Below is a small trained network, with its code and all its weights. Each question gives an input and a target symbol and asks what happens when units are switched off, that is, made to give their printed mean instead of their output.

import numpy as np


def w(rows, s, z=0):
    codes = np.array(rows[::2]) - 128.0
    scale = np.full(codes.shape[1], s)
    scale[-1] = z or s
    return codes * scale


def f(y):
    return np.maximum(y, 0)


def softmax(a):
    e = np.exp(a - a.max(-1, keepdims=True))
    return e / e.sum(-1, keepdims=True)


def log_softmax(a):
    a = a - a.max(-1, keepdims=True)
    return a - np.log(np.exp(a).sum(-1, keepdims=True))


def net(x, mask):
    ids = ['ΓΔΘΦαη'.index(c) for c in x.split()]
    T = len(ids)
    res = E[ids] + P[:T]
    u = 0
    for l in range(2):
        r = res
        for j in range(3):
            rows = slice(2 * j, 2 * j + 2)
            q, k, v = (r @ M[l][rows].T for M in (Q, K, V))
            z = softmax(np.where(np.tri(T) > 0, q @ k.T / 2**0.5, -1e9)) @ v
            o = O[l][rows]
            res = res + np.where(mask[u + j], z, o[:, -1]) @ o[:, :-1]
        u += 3
        y = f(res @ A[l][:, :-1].T + A[l][:, -1])
        res = res + np.where(mask[u : u + 4], y, B[l][:, -1]) @ B[l][:, :-1]
        u += 4
    return log_softmax(res[-1] @ U[:, :-1].T + U[:, -1])


Q, K, V, O, A, B = {}, {}, {}, {}, {}, {}
E = w([
[14,73,253,199],'Γ',
[204,161,84,20],'Δ',
[167,247,206,160],'Θ',
[61,10,154,101],'Φ',
[177,121,165,215],'α',
[50,137,204,50],'η',
],0.011)
P = w([
[191,65,191,88],'0',
[186,74,190,99],'1',
[174,82,186,110],'2',
[164,91,178,120],'3',
[151,99,173,124],'4',
[141,104,164,133],'5',
[129,115,158,138],'6',
[117,124,152,145],'7',
[105,128,142,151],'8',
[94,138,135,158],'9',
[84,149,128,168],'10',
[72,156,120,174],'11',
[54,163,113,172],'12',
[8,180,122,134],'13',
],0.015)
Q[0] = w([
[160,138,132,97],'L0H0',
[124,136,191,141],'L0H0',
[114,125,146,142],'L0H1',
[147,124,134,146],'L0H1',
[66,96,246,205],'L0H2',
[166,123,12,81],'L0H2',
],0.013)
K[0] = w([
[180,137,119,143],'L0H0',
[81,145,112,180],'L0H0',
[169,130,133,126],'L0H1',
[105,114,142,104],'L0H1',
[72,177,57,149],'L0H2',
[212,93,246,78],'L0H2',
],0.011)
V[0] = w([
[208,159,163,129],'L0H0',
[180,123,148,132],'L0H0',
[175,197,61,178],'L0H1',
[4,188,28,182],'L0H1',
[27,239,160,36],'L0H2',
[133,253,248,62],'L0H2',
],0.0063)
O[0] = w([
[165,59,80,93,157],'L0H0',
[145,107,119,102,151],'L0H0',
[26,145,143,169,83],'L0H1',
[87,160,2,209,10],'L0H1',
[184,18,96,253,112],'L0H2',
[138,3,73,167,170],'L0H2',
],0.0054,0.012)
A[0] = w([
[148,44,90,94,176],'L0N0',
[200,130,2,71,197],'L0N1',
[120,192,234,122,255],'L0N2',
[168,58,146,204,99],'L0N3',
],0.0076,0.0074)
B[0] = w([
[126,132,149,101,181],'L0N0',
[130,161,115,99,153],'L0N1',
[129,40,7,137,254],'L0N2',
[137,123,190,179,155],'L0N3',
],0.014)
Q[1] = w([
[176,197,142,108],'L1H0',
[124,118,102,108],'L1H0',
[96,88,133,146],'L1H1',
[134,77,90,153],'L1H1',
[113,148,158,149],'L1H2',
[171,9,30,188],'L1H2',
],0.015)
K[1] = w([
[212,69,112,70],'L1H0',
[115,255,6,139],'L1H0',
[30,213,125,218],'L1H1',
[44,236,124,133],'L1H1',
[165,48,139,133],'L1H2',
[13,225,136,166],'L1H2',
],0.0062)
V[1] = w([
[89,102,72,75],'L1H0',
[77,118,139,115],'L1H0',
[28,99,128,139],'L1H1',
[36,100,219,77],'L1H1',
[42,91,171,154],'L1H2',
[164,150,165,1],'L1H2',
],0.0078)
O[1] = w([
[195,167,214,229,255],'L1H0',
[146,182,117,134,112],'L1H0',
[244,53,132,150,112],'L1H1',
[241,117,27,233,97],'L1H1',
[238,132,121,100,110],'L1H2',
[54,244,83,254,154],'L1H2',
],0.0054,0.0084)
A[1] = w([
[42,73,205,139,133],'L1N0',
[177,112,248,203,143],'L1N1',
[147,102,205,9,127],'L1N2',
[89,156,149,170,253],'L1N3',
],0.013,0.0052)
B[1] = w([
[45,154,243,184,232],'L1N0',
[176,255,114,216,252],'L1N1',
[114,214,203,25,254],'L1N2',
[171,101,77,62,155],'L1N3',
],0.0094,0.0078)
U = w([
[216,205,66,9,254],'Γ',
[9,93,113,255,153],'Δ',
[50,238,224,112,44],'Θ',
[201,15,34,166,58],'Φ',
[68,24,177,50,119],'α',
[216,173,125,206,117],'η',
],0.0093,0.0054)

Each question gives the input, a string of symbols that net reads in full, and the target symbol t.
The units are the heads (2 rows each of Q, K, V and O) and the neurons (one row each of A and B). Each row of codes is followed by its name. A weight is (code - 128) times the scale printed after its matrix; where a second scale follows, it is the last column's (O, A, B and U).
mask holds one flag per unit, layer by layer, with each layer's heads first. A switched-off unit (its flag False) gives its mean, the last column of its rows in O or B, instead of its output. The means were averaged over made-up inputs and are rounded, as every weight is.
A unit's drop is (log p(t) with every unit on - log p(t) with that unit switched off) / (log p(t) with every unit on - log p(t) with every unit switched off).
The circuit of an input: a set's keep is (log p(t) with only the set's units on - log p(t) with every unit switched off) / (log p(t) with every unit on - log p(t) with every unit switched off). Starting from the 12 units with the biggest drops (on a tie, the unit counted first), units are removed one at a time, each time the one whose removal leaves the highest keep (on an exact tie, the one counted first), for as long as the keep stays at least 0.8.
units of the circuit, in order: the units of the circuit, biggest drop first
top k neurons: the k neurons with the biggest drops, biggest first
top k neurons in layer l: the k neurons of layer l with the biggest drops, biggest first
heads that matter: for each layer, one digit per head in row order, 1 if its drop is at least 0.15 and else 0, layers parted by /
input η Φ α α α Γ Δ α Δ Γ α Φ, target α: units of the circuit, in order : L1N1
input Θ α α η Γ Θ Δ Θ, target Δ: top 3 neurons : L0N2, L0N1, L1N2
input α Δ Δ Θ η, target Θ: top 4 neurons : L1N0, L1N2, L0N2, L1N1
input Δ η η η Δ η Δ Δ α α Δ α η Θ, target η: heads that matter : 001 / 011
input η α Δ Δ Δ α η α Δ Θ η η α, target η: units of the circuit, in order : L0N2, L1N1, L0N3, L0H2
input Θ Θ α α Γ Γ α Γ η, target Γ: units of the circuit, in order : L1H2, L1H1, L1N2
input Γ α Γ Δ α α Δ Δ Γ, target η: units of the circuit, in order : L1H1, L1N1
input α α Φ η Δ Θ α α α η Φ η η, target η: units of the circuit, in order : L0H2, L1H1, L0N2, L1N1
input Φ Θ η α α Δ η α α, target α: heads that matter : 001 / 111
input α Δ Φ, target Δ: top 2 neurons : L0N1, L1N2
input η Δ Δ Θ η, target Θ: top 2 neurons in layer 0 : L0N2, L0N3
input α α α α α Δ Δ α α η α Φ α, target Φ: top 3 neurons : L0N2, L1N2, L1N0
input α α Δ Γ α Δ Δ Γ Θ, target Γ: units of the circuit, in order : L1H2, L1N2, L1H1, L0N2
input η α Φ α Φ α Θ η η Θ, target η: units of the circuit, in order : L0H2, L1N1, L0N3
input α α α Θ Δ Φ Δ Δ η α Φ Θ Φ, target Θ: units of the circuit, in order : L0N2
input Φ α Φ α Θ Φ Γ α, target Γ: units of the circuit, in order : L1H2, L0H2, L1N0
input α Δ α η α Δ α Δ α α α η, target α: top 2 neurons : L1N1, L0N3
input α Δ Δ α α α α Θ α Θ, target α: heads that matter : 000 / 011
input η α η Θ α η Θ Δ α, target Δ: heads that matter : 001 / 110
input α α Φ Θ, target Φ: units of the circuit, in order : L0N2, L1N2
input Γ α Φ Δ Φ α Δ Δ α Δ Θ Δ Φ η, target Φ: units of the circuit, in order : L1H1, L0N2, L1N2
input α Δ η α Φ η α η η α η, target α: units of the circuit, in order : L1N1
input η Φ Θ Θ Φ, target Θ: heads that matter : 000 / 000
input Δ Φ η α α α Δ α α Δ η, target Δ: units of the circuit, in order : L0H2, L1N2
input Δ Γ α Θ Θ Δ α η Δ Γ α α Γ Θ, target Γ: top 2 neurons : L1N2, L1N0
input Δ α α α Δ α Θ α Δ Γ η Φ, target η: heads that matter : 000 / 011
input α Δ α η α Θ, target α: units of the circuit, in order : L1H1, L0N2, L1N1
